[-120  -32   25 -223  116  -40 -368  -69   30  -94  -43 -226 -316  176
  372  -13  -54   81  -13 -355   83 -147  -87 -128 -210  396  239   75
  264  206 -282  281 -161 -206  140 -385 -179 -127  -29 -203 -449  -12] : [86]
[ -43  104   31  172  224  188  205  -13 -172  174   54  180   97 -346
 -393 -709   51 -103  -41  366 -184  -64  188  157 -161  353   14  565
  135   52 -262 -106 -158  -48  -36 -296 -126  -19  240   62  -54  567] : [89]
[  36    8 -135  349  151    0  225  -30 -103  -34   53  121  162   22
 -167  -34   78 -100  100  356  -15  137  -60  -57  -55 -227 -319  163
 -125  -80  -29 -116  -45  -53 -128  391  175   40  263   69  254  155] : [96]
[-229 -160  269 -330  -68  -74 -414  174 -126 -192  -42 -176  -55  163
  235  -46 -119  217   57 -163 -118  -96    6 -428  -53  235   58 -276
  112 -199 -318  127  -61 -198  255   37  -59   65 -282  -24 -226  -80] : [88]
[ -55  -84 -163  312  411  109  368  208 -106  117   22  166  187 -243
 -658 -770  -96 -196 -111  491 -212  103   58  283  -94  -60    2  296
  131 -222   14   35 -137 -253  341  197 -206  174  309  -29   73  768] : [89]
[-186 -112 -222   21  165   17  -52  137 -182    0  108 -167   14  103
 -243 -511 -136  -50 -220  142 -251   42  -30  189  -62  -15   25  125
  263 -204  -14  257  -37 -391  470  307 -238  182  225 -211 -157  619] : [96]
[-254 -187  381  -79 -214  143   12  -72 -439  139  -39  -80  354 -147
 -275 -471  177  142   10  335 -646  -52  413  -87   96  175 -209  408
  -25 -106 -243 -399  -78 -185  166  201  387   92 -135  355   98  484] : [88]
[-124 -289 -416  275  250 -217  203  128  318 -115  -45  182   33  -37
 -258  -59 -185 -250  334  230  406   42 -306   67 -174 -306  164 -120
  -47 -217  -18  425  -58 -310   48  210 -242  125  300  -38    1   17] : [89]
[-161   63  232  -85 -135  115   69 -251 -340  138   18   -9   10 -224
 -108 -436  208   93  -27  183 -294 -167  326  117  -77  351  -17  644
   76  154 -303 -173 -103  -46  -59 -258  171  -72  117  232  -92  384] : [100]
[  20  -24 -272  154  305 -123 -122  199   40 -255   60  -73 -117  315
  127  117 -179  -25  -40  -10  204  140 -359 -191 -135 -219 -141 -338
   79 -222    4  292  -35 -187  206  442 -198   98  166 -297  -22  -21] : [96]
[-135   26  467 -275  -74   99 -287  -12 -324  -58  -74 -114  -31  -71
  168 -271   75  327  -69  -41 -275 -171  189 -335  -84  478  -82  127
   99  -39 -420 -226 -130    2  125 -185  103  -41 -258  143 -161   58] : [81]
[-157  175  144 -161  -49  118 -342  104 -269  -84  132  -10   17 -116
   84 -486  -92  188  -97   94 -107 -166   33 -280 -168  525  -95   94
  190 -162 -489   30  -33    8  -29 -188 -271   30  -30  -59 -209  141] : [89]
[  49  -47  154  236  303  146  378 -135 -275  137 -168   36   55 -236
 -387 -497  207   86 -192  327 -307    7  167  254  -80    4 -164  529
   28   16    2 -348 -221  -93  323  138  252   11  166  212  137  574] : [100]
[-357 -179  233 -159 -385   49  -14 -185 -470   63  -30 -113  241 -221
 -225 -528  161  280  -46  327 -446 -201  290   76   30  122 -178  432
   -9 -238 -277 -211    6 -201  213  276  258  157  -10  399   33  389] : [100]
[  37  196  192 -110  -29 -130 -201  -19 -118 -280  107  -42 -236  368
  539  571   62   71  157 -181  148   82  -31 -485  -65    0 -169 -182
  -79  127 -201   53  -15  116 -311   40  180 -136  -25  -78   -6 -412] : [86]
[  61  172  180   48  189 -190  549  -71   99  -66  -41  482 -366 -370
 -158    2  115 -122  365  205  517  -96  139   96 -220    6  334  315
 -150  128 -185  173 -122  211 -373 -520  -47 -148  319  249   41 -132] : [94]
[-221 -187   68 -316   18 -156 -338  -59  153 -164 -175 -126 -335  -24
  314  -46 -104  189  151 -331  320 -297 -165 -141 -263  382  389  -48
  183   22 -376  384 -149 -216  178 -447 -259  -72 -101  -21 -476 -232] : [86]
[-103 -320 -267  199  190 -236  263  -69  233 -102 -180   96  -92  -65
 -168   33  -30  -77  267  132  383  -42 -248  163 -165 -328  157   26
  -83 -128   23  298 -104 -281  160  201  -23   70  256  113    5  -29] : [94]
[-178 -127  110 -259  -78 -181 -386   64   64 -235    1 -136 -170  294
  436  342  -96   59  256 -279  149  -55  -90 -441  -94  138  132 -282
   42   10 -285  281  -45 -165  -49  -91  -27  -48 -159  -87 -249 -344] : [88]
[-191  -61  151 -305   23  -42 -300  -75  -42 -106 -137 -129 -300 -113
  215 -290  -50  268  -37 -227  142 -313  -66  -72 -252  476  265  111
  234   -7 -396  226 -150 -144  244 -420 -241  -53  -74    3 -430  -22] : [100]
[ -19   92  139  154  134  187  216 -133 -357  147   -7   47   97 -250
 -309 -583  181   79 -180  348 -338  -43  215  165  -85  197 -201  583
   70   14 -164 -300 -140  -30  114   17  143    3  193  165   74  560] : [90]
[ -95 -194 -319  266  178 -180  302  -21  228  -30  -18  210   -5  -96
 -247  -45  -48 -262  345  248  335   22 -148  145 -153 -236  161  138
  -74  -48  -37  313  -68 -224 -101   56  -98   37  357   54   24   70] : [96]
[-125  -78   31 -222  218 -114 -234  264   28 -129  109 -162 -249  381
  172   61 -190 -162   36 -259  -77  113   29 -194  -46   81  303 -210
  246   61  -73  425  -88 -311  252  -94 -214    3  -20 -354 -317  191] : [88]
[-157  113  269 -268  -73   43 -249  -16 -297 -109  -19  -51 -156 -189
  115 -430    1  353 -139    3  -35 -265   48 -165 -184  464  -12  140
  159 -168 -438    4  -69   18  145 -196 -162   15  -65   80 -222   66] : [90]
[-210  -27  285 -140 -258  183 -308 -219 -404  111   47 -247  211   75
  148 -227  195  146  -33   44 -573  -90  308 -210   24  422 -241  453
   87  181 -362 -326  -86 -140  -56  -54  344  -69 -131  147 -110  289] : [81]
[ -37 -115 -342  268  269 -139  134   25  297  -72   -2  185  -45  -24
  -88   13 -105 -264  324  133  406   20 -249   -3 -217  -79  143   40
  -14   19 -119  337  -98 -177 -177  -82 -205  -22  302  -82  -66  -39] : [89]
[ 106  430  141  -59 -121  -10 -410 -210 -173 -235  206  -64 -235  358
  796  600  139  114  122 -241  197  -15  -87 -604 -154  322 -350   28
  -48  333 -418  -61  -12  285 -678 -209  174 -284   28 -135  -74 -547] : [94]
[  15 -106 -164  271  427   38  309   51  -98   58  -71    4  -13  -75
 -410 -474   -3  -67 -189  264 -129   88  -51  309 -110 -156  -31  266
  133 -119  108   32 -163 -264  459  280  -61  105  296  -57   37  606] : [90]
[-418 -201  409 -293 -524   53 -182 -118 -409   92   46  -86  340 -133
  -93 -347  147  155  204  244 -550 -170  456 -217  103  301  -85  367
  -49  -92 -429 -233   14 -181  -71   18  337   77 -195  406  -25  245] : [88]
[  94  151  348  112  124   64  326 -212 -190   59  -77  203  -70 -211
  -57  -57  282   24  128  208  -56  -26  267  -46 -101  154  -92  502
 -124  254 -200 -338 -180  177 -272 -278  342 -182  107  291  132   85] : [86]
[  36  -62  -85  144  232  -45  -29  -77  -21  -95  -44 -148 -102  297
  186  221   53  -30    0  -80   -9  112 -129  -95  -85 -127 -133   39
   35  130   12   24 -132 -178  102  213  166  -61  111 -117  -22   50] : [86]
[ 235  421   65  101  236  -34  -31  -84  -74 -184  163   71 -348  295
  480  468  107  -66   53 -143  249  122  -70 -326 -165   92 -178   70
  -11  337 -163   25  -91  240 -457 -193   85 -257  203 -211   -3 -263] : [94]
[  48  228 -122  227  174  -45  232    1  103   -8  211  336  -70  -50
  -37   50   11 -373  348  221  275   86   57  -91 -164   89   82  280
  -54  241 -217  187  -60   90 -611 -368 -108 -147  367  -65   13    8] : [89]
[ -99  150 -127 -178   53 -214 -158  185  -47 -268  250  -49 -353  347
  275  196 -172  -85   39 -145  223   78 -100 -159 -100  -76  148 -233
  144  -72  -93  540   62 -120   -6   73 -290   30  212 -327 -195  -44] : [90]
[-519 -198   80 -199 -535    5 -129   34 -380   19  142   41  419 -322
 -360 -721  -50  147  146  497 -330 -229  249  -45   20  192  -86  245
   -7 -478 -446   42  134 -241   19  244  -65  283   18  346   -9  347] : [89]
[-236 -137   54 -324   -1 -101 -360  -57   31 -140 -129 -176 -313  -30
  262 -202 -104  236   10 -282  198 -303 -134  -74 -250  406  316   15
  242  -30 -367  352 -126 -229  276 -360 -284  -28  -69  -50 -473  -76] : [100]
[   1  228  250 -162 -244  -73 -457 -190 -157 -271  105 -121 -150  386
  802  691  138  184  228 -265  132  -34  -49 -687  -88  234 -317 -108
 -117  236 -411  -94   -4  195 -561  -81  303 -227 -141    1  -52 -647] : [86]
[  22  -18  103  256    5   23  250 -265 -177   11 -108  120  127 -159
  -83  -16  255   98  139  315  -21  -33   43  -46  -82  -75 -330  382
 -207   30 -151 -339 -106   54 -187  190  399  -55  148  342  251    9] : [94]
[ 123  267  145  -35  142 -106  -60   37 -133 -242  143  -18 -307  399
  438  508   55  -22   53 -154  112  171   -5 -359  -59  -75 -138 -126
  -26  174  -76   76  -44  113 -228   54  138 -139   87 -176   19 -225] : [86]
[  -5   24  137  -88  104 -173  -88  165  -54 -260   68  -37 -188  374
  290  425  -44  -20  143 -113   73  159  -26 -378  -15 -171  -42 -313
  -41  -29  -52  156  -32  -57  -18  214   94  -16  -26 -123   15 -195] : [81]

[   4   65  105   94   60 -397 -133 -168  -80   61   43   49  238   -3
  -13  100 -246   31  -23 -116   94   41  105  158  -17  -58  -66   66
   28 -205  -72  -60  -64  252   36  -96  -49  -46    0   17  181  177] : <96>
[  23  -51  198  103  -72 -173 -209   87 -105   76   88  -17   29   34
  -97  -56   95  113   22   58  -45  -35   -8  -38  -61   57   55   -1
   38 -130 -192  109   29   73  -72   39  -32  190    8   -6   90   35] : <98>
[ -64   26  -53  -16  -26   87   27  136  -26   -9  -33  -54  -99   26
  -46   19   66   19  -71   46  -29  -90  -20 -161  -32   -2  -60  -43
   64   32    1   13 -110  -29  -61   66  -39   46  -71  -55 -111   27] : <95>
[  70 -129  153  -30  -82 -198 -210  -38  -72   46  -23  -15   44   20
    2    4   -3  149 -105   -8   -4  -68   73   93  -35  -37   16   17
  -53   10 -201   58   85   95  -18 -153  -13  156   24   46  -41   81] : <95>
[ 248 -171   49    9 -106   46 -166  155   22 -141   28 -209 -161  -65
  -52  -28  177  106  -61   20 -138  -28   -6   73 -124 -119  154  -99
 -105 -221 -185   71   97 -107   55   12  -27  271   60  109 -302   -2] : <90>
[-205  174 -273 -176   97   91  295   38  126  -39 -183 -109 -169 -136
  139  129  -67  -98 -118 -213    9    2  166   25   -7  -92 -305  -80
  -80  -95  122 -308  -31   15   19 -180   40  -97  -38   41 -235  126] : <95>
[-144   91 -136  -73  125 -134   97    8   14   43  -48  -22  -13  -10
    5  103 -132   22  -78 -103   93  -41   75   -7  -20  -25 -209  -74
  112 -134  115 -167 -141  134  -84  -77   -8  -52  -15  -65  -37   76] : <95>
[ -13  -42  153  -19   65 -119  -76   72 -145  107  -17   76  -24  130
 -137   -9  159  168  -69   37  -77  -54  -11    6   -4  -39   20 -124
   55   13   69  146   66  186 -165  -74   81  120  -46  -37  132 -102] : <90>
[  -7   58  137   69 -135   38  -24  -75 -142    0 -116   80  127   83
  -40   31   -6  -34 -117   74 -133  -61   17 -132   60 -100   48  120
 -117  369  -85  201    3   42   90   -7  -20 -110 -216   37  106  102] : <96>
[-145   77 -130 -140   12   95   63   56   14    4  -18  -53  -63   -7
  -43   41  -26   81  -93   31  -24 -133  -60 -255  -62   46  -74  -30
  140  162   40  -33 -115   12  -46   93  -41   13 -105 -159 -119  -73] : <90>
[  10  -30  -58  -22 -105   -6  -24  -46  -34  -41 -123  -27   23   10
  130   93 -150   -8 -271  -16   52 -112   36  -46    0  -30  -50   88
  -79  292 -187  -63 -139   29   73 -107  -38  -69  -94   -8 -247  231] : <94>
[ -75  177  -47   26   75   61   56   21  -89   -9   21   55   36   47
  -83   86  -46   -2  -84   26  -36  -29 -100 -197  -11   -9   22    3
   98  127   89   25 -171  109    1  172  -43  -71 -174 -141   39  -28] : <92>
[ -17  -51   51 -133   -3   30 -127   63    1   63   -7  -57 -108   35
  -41   54   73  112  -74  -54   37 -119   15   64 -153  -49  -50  -28
   75  -21  -46   11   -6   94  -68  -34  -26  162   50  -46 -130  -19] : <91>
[ -28  204 -275  -97  113  106  206  -18  133 -160  -80 -143 -100 -183
  109  182 -148 -126 -100 -227   -2   74   90   83  -63 -166 -136  -34
  -95 -212   88 -292  -86   10  167  -24  -39  -86  -45   42 -290  120] : <92>
[ 128 -106    7  157  -80 -104 -173  181  -13  -68  109 -160  -44   -5
  -89  -16    8   35    8   83   42  -60  -31  -68  -94    5   37  -50
  108 -334 -162   21 -188  -88  -39  155 -135  164   64   -1 -160  135] : <95>
[ 182   23  -90   49   37  -70  -73  -19   15 -154   54 -114   15  -90
   27  121 -151    9 -138  -84   18   38  -24   86  -82 -110   95  -15
  -44 -192 -102 -116 -122   50  141   58  -81   44  -12    7 -254  117] : <92>
[ 172   16   30  223   45 -100 -147  153 -117  -81  203  -51   10   22
  -92   17    3   79 -109   76  -32   21 -203 -118  -92   87  232  -61
  102 -152 -146   16 -212  105   -2  252  -34  123  -60 -127 -106   13] : <96>
[  92  -44  -28  131   90 -168  -48  125 -107  -16   34   -7  -33   77
  -10   62  -33   69 -203    6   66  -21  -61   20  -13   16   32 -120
   64 -114  -38  -63 -209  153 -100   -9   30   42  -17  -63 -136  118] : <94>
[-168  229 -235 -226  178   43  174  -59  150  -49  -15 -117  -46 -139
  -52  154 -137  -17   82 -202    7    5   87    8 -129 -143 -221  -55
  136 -280  275 -202  -57   77   58   38  -60  -53  -17  -64  -46  -97] : <96>
[  32  -52  -15  -55  -75  196  -97  221   52  -44   28 -171 -228  -24
  -60    5  187   35    2   12  -27  -98  -22  -45 -173  -39  -12  -49
   56 -165  -88   15  -51 -107  -31  117  -83  227   53   -9 -261   -5] : <91>
[-132  248 -197  -15  211 -170  172 -121   24  -14  -29   11  118  -50
    5  201 -310  -85  -50 -186  117   48   84   46   -6 -114 -208  -20
  105 -211  220 -230 -224  206   40  -11  -48 -217  -71  -63   51  125] : <92>
[-120   72  -18  -15  -17  -69   50    8  -21   42  -76  -21   11  -12
    8   40  -50   -8  -65  -41  -11  -49   81  -67    3  -18 -135    4
   -7   15  -32  -48  -37   55  -21  -69  -12  -35  -66    3    1  113] : <90>
[  87    6  -44  114  -57  -49 -111   15  -27 -100  116 -104  140   45
 -214   41 -159   23   42  148    0 -119 -110 -253  -94  -66   81   26
  242  -89   24  155 -293  -56   44  320 -198  -43  -85 -115   10    9] : <96>
[ -10   24  -12   58  -74  -10  -45  114   -5  -30   34 -109  -60  -66
   17   -5   21   14  -67    5  -43  -34  -14 -115  -66   62    3    5
  -16  -66 -196  -58  -57  -29   19   61  -43  100  -32  -15 -153  105] : <98>
[ -68   34  200  -38  -63 -201 -179  -84  -45  105   19    7   83  -61
   13    3    0   85   32  -99  -33   10  120  101  -68   12  -54  100
  -70  -82 -213   -4  174  141   32 -125  -18  149   15   52  122   65] : <96>
[-184   53   69 -152    6 -255  -18 -213  -58  150 -138   98  158   14
   68   81 -183   92 -132 -115   48  -75  165   57   37  -28 -196   78
  -33  213  -50  -56   80  233  -22 -286   31  -73  -66   -7  133  107] : <90>
[  95 -169  203   77 -114 -248 -327  -40  -93   93   42  -10  147  136
 -118   32 -109  109  -37   63  136 -163   32   69 -103  -69    0   70
  141  -55 -168  171 -138  106  -65    2 -139   88   68  -12   57  158] : <91>
[  21  -81  174   -3  -67  -10 -140   52 -177   75  -56   96  -19  143
  -22   -3  130  138 -207   86  -60 -108  -51  -62    8   19   81    7
  -35  337 -133  160   16  132  -85  -74   53  106 -108  -50  -19    7] : <94>
[  88   40   43   67   68 -140 -160   50   -7  -39  167  -92   31  -37
 -160   46  -22   66  121  -30    7   30  -26   41 -139  -67   48  -44
  148 -442   13   13  -83   72    8  179 -115  152   50  -35   40  -37] : <92>
[  71  -94   42  -36   31 -303 -122  -76   26   14  -67  -75   35  -32
   27   99 -121   41  -21 -173  116    5  228  344  -53 -195 -173  -36
  -42 -391  -30 -103   25  123   -5 -264  -36   74  142  152  -49  201] : <94>
[ -67  -27  149  -45   13 -155 -122   65  -70  122   -1   14  -53   21
  -37  -14  126  128   -4  -49  -15  -22   81   83  -43   12  -76  -50
    4 -142  -76   11  116  135 -123 -127   31  197   41   19   69    2] : <95>
[ 303  -92  118  151  -17  -96 -183  -19 -151 -119   37    5  100   94
 -118   67  -25   81 -161   76  -77   -8  -90   54  -16 -176  257  -33
  -45   14  -64  195  -83   95   79   74  -39   40  -90   24  -59   38] : <92>
[ -36  -18  -24 -130 -106  259  -22  135   10  -38  -66  -90 -180    2
  -24    8  164   43  -81   49  -91 -130  -24 -155  -89  -37  -15    2
   -3  171  -60   66   -5 -102    0   58  -47  132  -71  -32 -221  -39] : <94>
[ -45   91  126   96  -27 -214 -131 -130 -115   64   35   81  241   61
 -100   66 -181    8   18   23   42  -36   28  -68    1  -43  -26  122
   91   15  -44  103 -120  141   30   74 -120  -73  -98  -46  238  111] : <92>
[ -18  115  -65  -79  -88  316   13   83   51 -118    6 -125  -93  -59
 -131   36   93  -40   76   57 -141  -70  -50 -232 -107 -119   30   42
   47   14   42  111  -47 -172  112  268 -156   61 -117  -34 -113  -91] : <92>
[-181  114 -120 -134   37   53  136   32   40   29 -140  -33 -121  -59
  120   97  -20  -42 -124 -148   33  -34  124   21  -19  -31 -234   -6
  -56   28   10 -197  -26   63  -12 -159   24  -22  -40    8 -156  126] : <94>
[-140  118 -250   -2   98 -154  154  -47  101    2 -107  -96   44  -29
   70  202 -351 -156  -88 -188  255  -64  173   97  -49 -131 -357   -4
  123 -264  121 -283 -345   91   -5  -91 -105 -238   42    1 -131  338] : <91>
[  84  -87   23   -9   54 -190  -74  -23  -89    4  -40   11   50   89
  -58   67  -69  129 -165    3   21  -72   13   58   -3 -102    8  -90
   46    2   32   48  -72  155  -67 -105   18   16  -30  -21  -37   36] : <95>
[ -55   54   95 -164  -36 -141    3 -273  -11   35 -209   44  143  -42
   67  115 -130    5  -81 -184  -62   -2  249  226   24 -244 -152  104
 -208  135   -7    3  216  159  138 -337   30  -95  -70  162   97  116] : <96>
[ -49  145  -20   15  -32  128   50   78  -10  -52  -14  -59  -84  -84
   37   37   70  -53  -62  -56 -114   27   -4  -88  -50   -2    1   33
  -98   21 -103  -63    8    0   89   57   -7   42 -107    6 -113   55] : <96>
[ -33    9 -113  -79  -62  225  -12  174   36  -66    7 -131 -175  -19
  -25   26   81   30  -84   55  -24 -128  -81 -212 -120   28  -14  -15
   95   67  -62  -17 -147 -103  -12  160  -85  117  -52 -104 -284  -16] : <94>

[ 113  -82  172    1  -22  -18 -105  -88  -99 -173   49  281   58   94
 -132 -127 -211   40   90 -142  -24   59  125  -39  -63 -131   51  -81
 -202  138  120  -62  -73  -57 -172  153   27 -130  -82   -1  119  -62] : (46)
[  32   64   27  -34   40  130  -11  145  -34  -73  -69   39  -52   26
 -118  -31  -78   60   80  -52 -144   55  -35 -168  121   -2  -56   91
  -36  -22   50  -15  -16  104  -30  -54  -58   88   37  -56   10   -2] : (37)
[  -2   48   23 -105   69  110  -10  316   17  -35 -152  -46 -139   53
 -100   12  -98  127 -100  -42 -302   47  -28 -179  156   43  -68   26
  -21  -13  -32  -74   45  139  -31  -95  -92  124   15  -58    6   20] : (33)
[-102 -194   32  302   32  -38   18   58 -113  276   37 -136  -91 -271
   99  187  240  -76   -1   76  184  485   76  -97  172  167 -134  335
  262 -281  181  100  -80  530  212 -598 -150   61  134 -447 -382  -38] : (27)
[-31 -46  79 -36  51  12 -55 103 -38   2 -49 124 -39 -59 -41  48 -14  56
 -75 -24 -29  -2  39 -73  31  -7  -9 -66 -14  14  37  27 -10  97 -71  -2
 -18  63 -41 -66  -7 -73] : (38)
[ -41 -149   45  -36   29   92 -120  -68  -80    6  -53  136    6  -21
   69  -43   98  -39  -56  -79   55  150   75   62  -43  -24   62  -22
   42  -11  101  103   16   83  -56   36   14  -15 -101   15  -56  -19] : (40)
[ -41  -99  -79  171    5 -100   82  274  -14  -29 -133    7  -27 -255
  -16  158   78  102 -170  104  -13  138   45 -142  113   46 -169  210
   38  -69   52  141   86  173   55 -232 -171  222  302 -340 -219 -105] : (27)
[-11  30  53 -22  55  42 -37  67 -54 -37 -35 145  12 -93 -70  33  -4  38
  23   1  23 -42   8 -99  36 -14 -32 -29  -4 -12  45  53 -47  65 -77  25
  -1  95   3 -63  13 -84] : (46)
[ -13  -15   26  -50   70   51  -36  161  -38  -32 -103   63  -14  -59
  -40   25    2   57  -97  -21  -96    3   24  -83   34   -6  -44  -44
   18   10   16   -3   30   65  -57  -55  -30   89  -11  -49   11  -63] : (38)
[  62 -247   62  314 -125 -327   61  115  -29 -175   -2  281   92 -173
 -144  156 -175  130 -116    7  103   22  181 -126  -25 -145 -212  106
 -231  202  174   77   60   10   12 -154 -147   89  309 -368  -97 -220] : (40)
[ -98  -29  -64   18   59   54   42  293   59   21 -218    0  -56 -115
  -38  202   50   81 -162   44  -77  -40  -46 -166  139   40 -170   99
   88  -45    2  128   95  192   90 -258 -159  273  168 -177 -133  -71] : (36)
[ -39 -234  -78  -86   41  205 -165 -406  -54 -258 -258  490  413   -1
  126  -41  196 -205  -31 -137  344 -160   57  239 -335 -270  131 -142
   48  111  133  412  162 -287 -137  238   28    1  -16  224   34 -151] : (34)
[  21  -48  -91   87   -4   48  -75  139  -47  -84 -165   27   99 -117
   11  -37    7   76 -101   -1   35  148  195  -15   35   41 -246   87
  160  -12   42   55  -89   18   57 -181  -25  172   72  -60  -39    0] : (40)
[  33  103  -44  -49   68  177 -115  160  -69  -21 -122  -53   77  -29
  -44  -92  -17   48  -12  -52  -66   14  118  -55   52   46 -256  -57
  200   16   10 -117 -138    7   58 -206   84  150 -136  122  136   23] : (38)
[  43 -283   52  335 -120 -288   62  151   34 -166 -107  250   65 -105
 -135  205 -224  141 -143   -1   75  131  203 -155   46  -95 -233  207
 -167  113  144  131   32  114   54 -283 -261  107  379 -449 -197 -160] : (40)
[ -41  -56   27  -33   88   81  -72  103  -45   27 -128   39  -21  -75
   35   25   59   26 -105   -6  -24  154   78  -35   51   64   -5   10
  134 -113    5   63  -42  156  -56 -105  -61   58  -22  -96  -86  -15] : (36)
[-125 -122  -83 -121   39  278 -128 -191  -45  -15 -149  205  124   -6
  119   -7  275 -158   -3 -107  176  -96  -78  125 -120 -117   45  -54
   97   50  136  280  153  -25   40   88   73  115 -116  231  -15  -49] : (27)
[ -99   24   34   52  131 -127   77  233  -58   91  -31   63  -79 -399
    6  223  177   83 -143  210   76   20  -25 -155  105  114   27   32
   90 -209  -34  160  -13  232 -130  -38  -99  183  183 -369 -201 -181] : (38)
[ 158 -191   88  198  -25  -84  -84 -143 -132 -214  -30  262  296  -12
  -92  -69 -154  -39   48 -129  130  129  247    3 -156 -177 -133   -6
  -51  143  175  -53  -61 -102  -54 -211  -29 -127   49 -115   76 -142] : (33)
[  15  -83 -102   25   19   38    1  130  -77 -135 -135   62   78 -138
   13  -39  110   28 -128   -5  -66   68   31  -18  -38  -62  -70   64
   -8   47   69   79  158  -54  -29  -20  -30  117  125  -51  -33  -81] : (27)
[ -25   14   51 -117   30   52  -45  246  -27   11  -26   19 -127   11
  -90   -2  -48  108 -109  -70 -216 -119  -29 -108   61  -33  -89 -130
  -89  157   37 -120   82   43   -7   13   54  122 -131   80  117  -48] : (36)
[ -48    9   -5  -96  112  185  -62 -166  -76  -97 -112  268  143 -113
   37    0  176 -102   91    3  183  -44  -62   13  -70  -61  161  -12
   71 -123   52  284   10   -8 -172  198   -5   55   25   13  -48  -96] : (37)
[  98  150  -98   20   58  215 -102   92  -84 -138 -171  -18  177  -47
  -55 -157  -51   41  105  -24    8  135  169  -68   71   65 -268   96
  250  -95    6  -30 -236  -27   21 -195   26  150    4   48   83   61] : (37)
[ -37  -95   44  -14   75    7  -42   48  -92   19  -34   98    5 -142
   33   35  120   -8 -101   -3   18   62   30  -13  -30  -19   44  -49
   31  -20   64   56   58   88  -84  -21   -6   23  -29  -89  -50 -106] : (34)
[ -56  145  116 -294  117  348 -145  110 -114  227  104 -175 -236  163
  -41 -145   90  -47  115 -178 -288  -33 -168  -80  109   37   14 -186
   49   62   80 -290   10  199   57  -51  220   -1 -497  339  224   85] : (33)
[ -89 -112  274   38 -118 -111  140  453  177  128   87   28 -525  295
 -368  333 -406  220   -3 -163 -471 -155 -273 -481  369  -84 -128  130
 -525  279  169 -173  239  486  208 -277 -254  143   92 -280  -66  -58] : (46)
[ -42  -45   47  -27   62    7  -32  137  -53   25  -47   74  -42 -111
  -19   59   51   44 -105   -2  -41   -3   14  -70   27   -3  -26  -56
   10   13   41   17   39  100  -48  -45  -13   87  -28  -75  -18  -92] : (36)
[   0  -71   84   54   33  -23   22  123    2  -70  -96  147  -46  -32
  -99  108  -95   68  -21   -7  -61   98    9 -168   98  -12    6  111
  -81  -58   48   94   15  176  -77  -82 -174   55  166 -257 -122  -74] : (46)
[ 104  -83   79 -248  -24  282 -321 -227 -159 -144   14  188  116  304
   14 -420  -80  -58   52 -336  -97    7  171  222 -220 -180   29 -321
  -70  319  144 -196  -30 -283  -97  295  312 -178 -531  573  381   88] : (40)
[ -44  -71  -48    6  210   96  -69 -144 -150  -26 -188  147  237 -341
  200   19  345 -137  -82  125  279  255  111  106 -113   73  181   32
  347 -358  -24  305  -67   74 -231  -18  -66  -12   94 -201 -209 -114] : (38)
[  69  -98   87  -97  -59   86 -190  -40  -92 -115   19  183   34  165
  -64 -208 -142   44  -15 -220  -88  -34  145   68 -103 -143  -75 -200
 -139  294  133 -141  -10 -149  -41  151  167  -48 -284  278  240    3] : (40)
[ -58 -120   83  -29  -14    8  -35  110   -7   19  -15  132  -95   26
  -73   87  -31   43  -80  -96  -84 -100  -42  -88   24  -93  -47  -67
 -141  169  119    4  131  100   32  -35  -15   83  -59   -7   19  -93] : (34)
[ -12  -73  -44  -50   75  153  -55  113  -30  -55 -203   18   58    6
   12   -3   55  -11 -109  -73 -105   76   27  -35    3  -28  -69   18
   99   -3   37   32   95   54    8 -180  -68   76    1    2  -15  -26] : (36)
[-115   35 -115 -215  115  370 -112  -73   45  -95 -321  207  160   42
   53   36  166  -98    0  -67   98 -213 -104   29  -44  -69    5  -64
  177  -43   -2  316   76  -49  -17   80  -10  219  -40  232   22  -19] : (33)
[ -25   65  146  -87   31   70 -141   -7  -72   47   72  172  -74  -22
  -64  -46  -61   64   87  -39   69  -26   75  -48   60   41   -6 -130
    5   -1   48    0 -219   97  -95  163  117   53 -211   66   81   -8] : (46)
[ -62  -97   51   83  -31  -81  -48   76  -62   48   39  135  -75 -174
   -3   63   49   77  -66   29  111   71   89  -39   53   27  -77   24
  -19   14  103  106  -53  141    4   23   14  126   15 -135  -98  -73] : (27)
[-140  -69 -107 -119   54  342 -218 -284  -56   20 -179  226  217  -47
  174  -39  305 -180   41  -86  359  -87   36  201 -132  -48  -42  -91
  293  -25  111  334  -47  -40   66   65  143  163 -202  311    7   -4] : (40)
[ -37 -166   27  114   84    4  -13  -24    0  -76 -232  209  106 -124
   41  154   38  -22  -75   47  157  253  110  -55   32   34   58  180
  134 -245   20  303  -45  207 -104 -171 -258   35  258 -357 -283  -76] : (33)
[  28   14  -38  -51   69  128 -146 -100 -266   32  113    4  134 -218
  106 -235  290  -98   31  -38  109   73   86  143 -153  -31  -30 -155
  151   52  134  -94  -26 -113  -48   74  294  -15 -281  224  157  -67] : (27)
[   8  -38  110  134   32   16 -104  -83 -104   61   35  123   72 -112
  -27   27  -12  -25  123  -12  222  183  166  -52   50   54 -119   53
  155 -112  114   34 -261  202   16 -222    5   13  -51 -153  -61  -44] : (46)
[ -81 -138  -11  -71   61  140  -72   13  -48   10 -136   75  -63  -46
  110  -17  173  -28 -109  -29  -21  225    3   36   19   32  137   77
   66 -124   50  193   92  151  -74   63  -67   31    5  -56 -168   14] : (27)
